Below are the code and all the weights of a small trained network. Each question names an input and a target symbol and asks about switching units off, where a switched-off unit gives its printed mean instead of its output.

import numpy as np


def w(rows, s, z=0):
    codes = np.array(rows[::2]) - 128.0
    scale = np.full(codes.shape[1], s)
    scale[-1] = z or s
    return codes * scale


def f(y):
    return y / 2 * (1 + np.tanh(0.7978845608 * (y + 0.044715 * y**3)))


def softmax(a):
    e = np.exp(a - a.max(-1, keepdims=True))
    return e / e.sum(-1, keepdims=True)


def log_softmax(a):
    a = a - a.max(-1, keepdims=True)
    return a - np.log(np.exp(a).sum(-1, keepdims=True))


def net(x, mask):
    ids = ['αβγδζηθλμπστφψ'.index(c) for c in x.split()]
    T = len(ids)
    res = E[ids] + P[:T]
    q, k, v = (res @ M[0].T for M in (Q, K, V))
    z = softmax(np.where(np.tri(T) > 0, q @ k.T / 2**0.5, -1e9)) @ v
    res = res + np.where(mask[0], z, O[0][:, -1]) @ O[0][:, :-1]
    y = f(res @ A[0][:, :-1].T + A[0][:, -1])
    res = res + np.where(mask[1:9], y, B[0][:, -1]) @ B[0][:, :-1]
    return log_softmax(res[-1] @ U[:, :-1].T + U[:, -1])


Q, K, V, O, A, B = {}, {}, {}, {}, {}, {}
E = w([
[119,130,164,111,76],'α',
[185,150,157,139,70],'β',
[175,159,178,137,96],'γ',
[183,170,172,140,74],'δ',
[183,153,163,135,88],'ζ',
[196,130,158,116,114],'η',
[213,147,110,143,35],'θ',
[202,171,136,131,2],'λ',
[224,178,101,178,143],'μ',
[197,106,119,183,147],'π',
[120,123,196,143,116],'σ',
[140,16,103,148,120],'τ',
[102,23,142,113,92],'φ',
[102,99,198,150,209],'ψ',
],0.016)
P = w([
[186,99,169,18,205],'0',
[210,70,200,79,146],'1',
[204,57,200,101,119],'2',
[186,81,187,111,117],'3',
[171,90,179,125,109],'4',
[159,108,170,141,97],'5',
[144,114,157,152,82],'6',
[125,127,153,167,71],'7',
[117,138,135,183,61],'8',
[101,155,136,200,52],'9',
[89,158,125,220,45],'10',
[74,172,108,232,34],'11',
[49,168,105,254,46],'12',
[139,135,132,190,41],'13',
],0.0087)
Q[0] = w([
[2,187,122,12,177],'h1',
[58,99,48,95,208],'h1',
],0.012)
K[0] = w([
[248,111,123,76,163],'h1',
[178,130,195,11,120],'h1',
],0.012)
V[0] = w([
[60,40,129,118,180],'h1',
[216,86,7,156,142],'h1',
],0.012)
O[0] = w([
[4,183,203,219,63,2],'h1',
[166,20,30,231,132,159],'h1',
],0.012,0.0045)
A[0] = w([
[119,101,140,137,234,92],'n1',
[142,133,87,179,59,253],'n2',
[140,81,137,120,146,130],'n3',
[101,144,32,161,64,183],'n4',
[139,112,136,143,215,126],'n5',
[128,81,106,2,165,65],'n6',
[105,136,172,217,72,133],'n7',
[164,86,99,110,138,42],'n8',
],0.0095,0.0049)
B[0] = w([
[137,247,164,210,85,139],'n1',
[140,71,159,131,171,255],'n2',
[132,149,141,153,115,177],'n3',
[86,118,147,108,190,187],'n4',
[116,230,161,163,115,161],'n5',
[2,111,43,128,107,180],'n6',
[42,146,70,115,98,185],'n7',
[165,176,78,135,64,218],'n8',
],0.0093,0.0092)
U = w([
[180,112,237,1,211,235],'α',
[131,120,56,79,62,3],'β',
[123,139,76,77,163,77],'γ',
[121,147,64,56,187,247],'δ',
[70,102,108,147,55,149],'ζ',
[81,40,96,175,150,95],'η',
[139,107,54,101,114,95],'θ',
[160,180,39,125,138,99],'λ',
[225,59,138,175,124,176],'μ',
[170,22,176,126,213,171],'π',
[136,185,142,55,169,55],'σ',
[54,119,45,159,162,7],'τ',
[67,225,169,205,113,152],'φ',
[85,214,80,114,75,67],'ψ',
],0.0066,0.0054)

Each question gives the input, a string of symbols that net reads in full, and the target symbol t.
The units are the heads (2 rows each of Q, K, V and O) and the neurons (one row each of A and B). Each row of codes is followed by its name. A weight is (code - 128) times the scale printed after its matrix; where a second scale follows, it is the last column's (O, A, B and U).
mask holds one flag per unit, heads first, then neurons. A switched-off unit (its flag False) gives its mean, the last column of its rows in O or B, instead of its output. The means were averaged over made-up inputs and are rounded, as every weight is.
A unit's drop is (log p(t) with every unit on - log p(t) with that unit switched off) / (log p(t) with every unit on - log p(t) with every unit switched off).
The circuit of an input: a set's keep is (log p(t) with only the set's units on - log p(t) with every unit switched off) / (log p(t) with every unit on - log p(t) with every unit switched off). Starting from all 9 units, units are removed one at a time, each time the one whose removal leaves the highest keep (on an exact tie, the one counted first), for as long as the keep stays at least 0.8.
circuit, biggest first: the units of the circuit, biggest drop first
top k neurons: the k neurons with the biggest drops, biggest first
input τ ζ σ θ π, target α: circuit, biggest first : (h1, n6)
input δ ψ φ δ, target φ: circuit, biggest first : (h1)
input τ ψ α π π μ β, target μ: circuit, biggest first : (h1, n7)
input π γ α δ λ δ η α β θ π π μ, target μ: circuit, biggest first : (h1, n6)
input θ β σ ψ σ σ λ γ π π θ δ, target μ: circuit, biggest first : (h1, n7)
input ψ η μ ψ μ σ μ θ δ μ η, target λ: top 3 neurons : (n8, n6, n5)
input ζ π π θ μ π π π β, target μ: circuit, biggest first : (h1, n6)
input μ λ θ δ ζ π π φ θ, target ζ: circuit, biggest first : (h1, n7, n2)
input α π δ π θ η η λ θ π τ η η, target η: circuit, biggest first : (h1, n2, n4)
input ψ ψ γ μ δ θ π δ π ψ β θ ψ, target φ: circuit, biggest first : (n1, n5)
input φ η π, target ζ: circuit, biggest first : (h1, n7)
input δ π σ α γ, target α: top 2 neurons : (n8, n7)
input π δ δ ζ γ μ α λ π δ π μ λ η, target λ: top 2 neurons : (n8, n5)
input ψ π μ τ δ ψ δ δ α ψ β φ π, target φ: top neuron : (n6)
input φ θ μ μ π τ σ θ π β ζ, target μ: top 2 neurons : (n7, n6)
input π θ τ, target η: top 2 neurons : (n7, n2)
input π σ π θ δ θ δ π μ σ, target α: top 2 neurons : (n8, n7)
input θ π τ δ θ, target η: top 3 neurons : (n7, n2, n4)
input π δ τ π, target η: top 2 neurons : (n7, n2)
input δ δ θ τ φ ζ, target ζ: top 2 neurons : (n7, n5)
